Here is a tiny trained network, its code and every weight. The questions are about switching its units off for an input and a class, where a switched-off unit gives its printed mean instead of its output.

import numpy as np


def w(rows, s, z=0):
    codes = np.array(rows[::2]) - 128.0
    scale = np.full(codes.shape[1], s)
    scale[-1] = z or s
    return codes * scale


def f(y):
    return np.maximum(y, 0)


def log_softmax(a):
    a = a - a.max(-1, keepdims=True)
    return a - np.log(np.exp(a).sum(-1, keepdims=True))


def net(x, mask):
    res = np.array(x, float).reshape(1, 6) / 4 @ E
    y = f(res @ A[0][:, :-1].T + A[0][:, -1])
    res = res + np.where(mask, y, B[0][:, -1]) @ B[0][:, :-1]
    return log_softmax(res[-1] @ U[:, :-1].T + U[:, -1])


A, B = {}, {}
E = w([
[124,254,111,133,109,116],'x0',
[178,155,180,59,182,133],'x1',
[121,134,103,98,100,235],'x2',
[185,100,66,87,80,95],'x3',
[37,126,87,58,154,106],'x4',
[151,138,70,156,205,143],'x5',
],0.0083)
A[0] = w([
[158,134,150,80,168,132,64],'neuron 0',
[129,128,114,112,108,204,38],'neuron 1',
[53,158,203,185,167,172,63],'neuron 2',
[110,122,197,100,61,111,54],'neuron 3',
[167,116,86,97,102,95,70],'neuron 4',
[180,127,74,80,69,118,100],'neuron 5',
[170,127,148,166,114,145,38],'neuron 6',
[108,139,181,99,38,127,122],'neuron 7',
[167,137,41,169,222,152,58],'neuron 8',
[138,112,147,143,129,57,90],'neuron 9',
[125,163,126,109,103,173,124],'neuron 10',
[128,103,112,112,103,216,39],'neuron 11',
[113,114,166,115,95,120,71],'neuron 12',
[135,158,119,117,109,162,115],'neuron 13',
[133,125,136,139,144,82,62],'neuron 14',
[128,177,120,137,120,123,104],'neuron 15',
[128,243,104,134,91,111,27],'neuron 16',
[174,129,169,71,160,146,65],'neuron 17',
[130,130,146,159,149,34,42],'neuron 18',
[86,113,68,200,83,127,49],'neuron 19',
[172,113,68,107,96,96,64],'neuron 20',
[129,3,149,123,153,157,44],'neuron 21',
[16,131,80,36,160,97,2],'neuron 22',
[145,131,143,100,146,128,105],'neuron 23',
[82,94,88,198,82,133,35],'neuron 24',
[227,141,175,210,87,157,33],'neuron 25',
[95,125,163,147,141,147,68],'neuron 26',
[175,154,166,54,165,127,49],'neuron 27',
[118,146,138,135,138,56,123],'neuron 28',
[115,139,114,91,112,193,89],'neuron 29',
[147,122,135,144,125,135,80],'neuron 30',
],0.017,0.0075)
B[0] = w([
[77,143,143,140,98,138,171],'neuron 0',
[128,108,145,183,168,147,168],'neuron 1',
[170,116,181,28,148,170,222],'neuron 2',
[87,182,70,126,167,145,181],'neuron 3',
[141,116,154,76,145,145,176],'neuron 4',
[157,113,170,61,149,156,210],'neuron 5',
[142,104,88,120,109,135,166],'neuron 6',
[145,215,71,122,138,146,208],'neuron 7',
[128,231,52,119,164,151,239],'neuron 8',
[144,117,149,176,167,139,187],'neuron 9',
[167,131,149,169,149,119,183],'neuron 10',
[134,101,148,194,181,136,178],'neuron 11',
[99,158,101,130,147,132,152],'neuron 12',
[151,116,134,155,145,117,170],'neuron 13',
[127,115,138,157,156,126,155],'neuron 14',
[133,136,139,123,119,84,172],'neuron 15',
[74,120,149,114,143,5,215],'neuron 16',
[79,132,161,142,78,144,189],'neuron 17',
[124,105,153,193,184,159,198],'neuron 18',
[78,161,162,150,65,156,204],'neuron 19',
[126,118,160,70,151,154,187],'neuron 20',
[138,145,141,109,140,2,215],'neuron 21',
[148,38,35,125,84,136,226],'neuron 22',
[116,138,140,135,105,136,155],'neuron 23',
[68,139,166,146,69,146,193],'neuron 24',
[143,34,44,124,85,132,254],'neuron 25',
[112,102,153,85,149,134,152],'neuron 26',
[70,140,156,147,75,152,194],'neuron 27',
[196,134,152,178,127,137,197],'neuron 28',
[158,119,154,190,148,139,180],'neuron 29',
[128,116,112,118,125,123,142],'neuron 30',
],0.047,0.0097)
U = w([
[137,42,55,128,95,126,109],'0',
[114,126,152,122,147,2,253],'1',
[146,97,167,215,197,150,80],'2',
[55,142,177,143,50,160,100],'3',
[143,102,178,32,170,168,97],'4',
[108,202,54,121,177,145,112],'5',
[249,191,136,132,90,109,172],'6',
[230,173,147,143,54,120,88],'7',
],0.007,0.012)

Each question gives the input, the list of numbers given to net, and the class t.
The units are the neurons (one row each of A and B). Each row of codes is followed by its name. A weight is (code - 128) times the scale printed after its matrix; where a second scale follows, it is the last column's (A, B and U).
mask holds one flag per neuron, in row order. A switched-off neuron (its flag False) gives its mean, the last column of its row in B, instead of its output. The means were averaged over made-up inputs and are rounded, as every weight is.
A unit's drop is (log p(t) with every unit on - log p(t) with that unit switched off) / (log p(t) with every unit on - log p(t) with every unit switched off).
most important unit: the unit with the biggest drop
top k neurons: the k neurons with the biggest drops, biggest first
drop of u: that unit's drop, to one decimal
input [2,-3,4,-4,-7,6], class 0: most important unit : neuron 25
input [-5,-1,6,-5,2,4], class 2: top 4 neurons : neuron 11; neuron 16; neuron 1; neuron 29
input [6,-2,-2,-3,-5,-4], class 1: top 2 neurons : neuron 16; neuron 22
input [-2,4,1,-3,-1,5], class 5: top 2 neurons : neuron 8; neuron 19
input [3,4,-5,-6,0,6], class 4: top 3 neurons : neuron 2; neuron 7; neuron 3
input [-5,-2,-7,3,-5,-3], class 2: top 4 neurons : neuron 18; neuron 9; neuron 22; neuron 16
input [-8,-1,8,5,7,3], class 1: top 3 neurons : neuron 21; neuron 25; neuron 18
input [7,-1,-8,1,-7,1], class 2: top 3 neurons : neuron 18; neuron 22; neuron 9
input [-1,-5,2,4,-1,0], class 3: top 3 neurons : neuron 19; neuron 2; neuron 24
input [3,2,3,-4,-4,2], class 0: top 2 neurons : neuron 25; neuron 5
input [-1,-8,-6,-3,2,6], class 3: top 2 neurons : neuron 19; neuron 24
input [3,8,-1,-2,7,0], class 3: top 2 neurons : neuron 27; neuron 25
input [3,-8,1,3,-3,8], class 3: top 2 neurons : neuron 19; neuron 24
input [-5,5,0,-8,0,2], class 4: most important unit : neuron 2
input [-4,-1,1,-6,0,1], class 4: top 2 neurons : neuron 2; neuron 16
input [5,-8,0,-5,-8,7], class 0: top 3 neurons : neuron 25; neuron 6; neuron 27
input [1,-8,8,6,1,8], class 2: top 2 neurons : neuron 11; neuron 1
input [4,1,0,8,0,4], class 4: drop of neuron 26 : 0.0
input [3,-7,3,2,-5,6], class 3: drop of neuron 19 : 1.7
input [-8,3,3,1,-1,-2], class 1: most important unit : neuron 21
input [1,-7,-6,5,4,-8], class 5: drop of neuron 7 : 2.2
input [0,-3,5,8,-4,-5], class 4: drop of neuron 5 : 0.7
